Below are the code and all the weights of a small trained network. Each question names an input and a class and asks about switching units off, where a switched-off unit gives its printed mean instead of its output.

import numpy as np


def w(rows, s, z=0):
    codes = np.array(rows[::2]) - 128.0
    scale = np.full(codes.shape[1], s)
    scale[-1] = z or s
    return codes * scale


def f(y):
    return np.maximum(y, 0)


def log_softmax(a):
    a = a - a.max(-1, keepdims=True)
    return a - np.log(np.exp(a).sum(-1, keepdims=True))


def net(x, mask):
    res = np.array(x, float).reshape(1, 8) / 4 @ E
    y = f(res @ A[0][:, :-1].T + A[0][:, -1])
    res = res + np.where(mask, y, B[0][:, -1]) @ B[0][:, :-1]
    return log_softmax(res[-1] @ U[:, :-1].T + U[:, -1])


A, B = {}, {}
E = w([
[97,162,151,168,169,162,132,52],'x0',
[204,157,81,62,85,60,152,135],'x1',
[159,130,66,147,101,110,153,180],'x2',
[192,163,126,50,175,155,16,70],'x3',
[166,94,133,94,160,88,77,130],'x4',
[87,198,123,39,56,155,155,124],'x5',
[134,35,184,72,141,7,182,144],'x6',
[72,84,215,100,145,135,110,137],'x7',
],0.011)
A[0] = w([
[226,138,52,138,123,24,169,128,124],'n1',
[84,175,72,129,92,193,109,114,151],'n2',
[129,162,196,2,170,98,124,101,132],'n3',
[198,111,54,127,142,28,155,113,119],'n4',
[128,5,175,132,159,45,130,169,133],'n5',
[148,133,213,19,151,75,133,103,127],'n6',
[185,139,139,134,197,177,28,139,112],'n7',
[126,186,73,101,46,143,152,202,102],'n8',
[153,107,182,36,113,122,114,51,116],'n9',
[161,120,103,98,117,130,147,139,4],'n10',
[152,146,137,155,199,159,8,119,117],'n11',
[97,14,211,136,141,74,111,206,123],'n12',
[42,65,204,196,170,138,164,132,141],'n13',
[234,87,37,113,133,57,174,78,148],'n14',
],0.0095,0.017)
B[0] = w([
[194,221,44,181,121,2,112,152,213],'n1',
[98,146,123,95,93,242,146,153,218],'n2',
[26,91,115,85,50,33,53,76,204],'n3',
[161,228,98,168,141,13,125,123,198],'n4',
[176,21,203,146,160,49,226,203,249],'n5',
[37,53,145,72,64,3,77,42,207],'n6',
[186,133,127,87,186,184,66,129,201],'n7',
[133,119,101,72,31,153,151,212,195],'n8',
[44,93,142,93,60,86,42,79,185],'n9',
[161,202,187,99,247,96,57,254,128],'n10',
[216,109,137,148,174,217,30,86,211],'n11',
[187,76,202,69,217,124,193,208,238],'n12',
[94,112,200,206,195,140,247,61,241],'n13',
[130,230,80,148,166,52,64,167,219],'n14',
],0.0076,0.016)
U = w([
[64,166,158,250,135,180,189,62,52],'0',
[140,140,74,75,37,178,182,206,159],'1',
[71,89,165,65,96,58,60,79,84],'2',
[202,188,39,162,107,30,121,155,97],'3',
[209,108,124,127,157,196,38,83,253],'4',
[164,48,211,136,178,71,180,168,75],'5',
],0.012,0.0069)

Each question gives the input, the list of numbers given to net, and the class t.
The units are the neurons (one row each of A and B). Each row of codes is followed by its name. A weight is (code - 128) times the scale printed after its matrix; where a second scale follows, it is the last column's (A, B and U).
mask holds one flag per neuron, in row order. A switched-off neuron (its flag False) gives its mean, the last column of its row in B, instead of its output. The means were averaged over made-up inputs and are rounded, as every weight is.
A unit's drop is (log p(t) with every unit on - log p(t) with that unit switched off) / (log p(t) with every unit on - log p(t) with every unit switched off).
top k neurons: the k neurons with the biggest drops, biggest first
drop of u: that unit's drop, to one decimal
input [4,4,-2,8,-8,0,1,-2], class 2: top neuron -> (n3)
input [4,2,-6,4,1,-2,-3,2], class 4: top 2 neurons -> (n11, n7)
input [6,-3,3,0,-3,6,8,8], class 2: top 2 neurons -> (n3, n6)
input [6,2,-6,4,1,-6,8,6], class 2: top 3 neurons -> (n6, n3, n9)
input [5,4,-7,5,-1,-7,6,8], class 2: top 2 neurons -> (n6, n3)
input [-2,7,-3,6,1,6,3,-4], class 2: top 3 neurons -> (n6, n3, n9)
input [8,-2,-8,-5,-5,7,7,5], class 2: top 2 neurons -> (n3, n6)
input [-7,7,0,-2,7,-8,3,1], class 3: top 2 neurons -> (n1, n14)
input [4,-1,-2,-6,-8,8,1,-2], class 1: top 2 neurons -> (n8, n2)
input [-5,-4,3,5,-5,-6,-4,-8], class 4: drop of n11 -> 0.1
input [5,-1,-1,-4,7,-3,-7,0], class 4: drop of n11 -> 0.2
input [-6,-5,-2,0,0,0,-4,3], class 4: drop of n5 -> 0.4
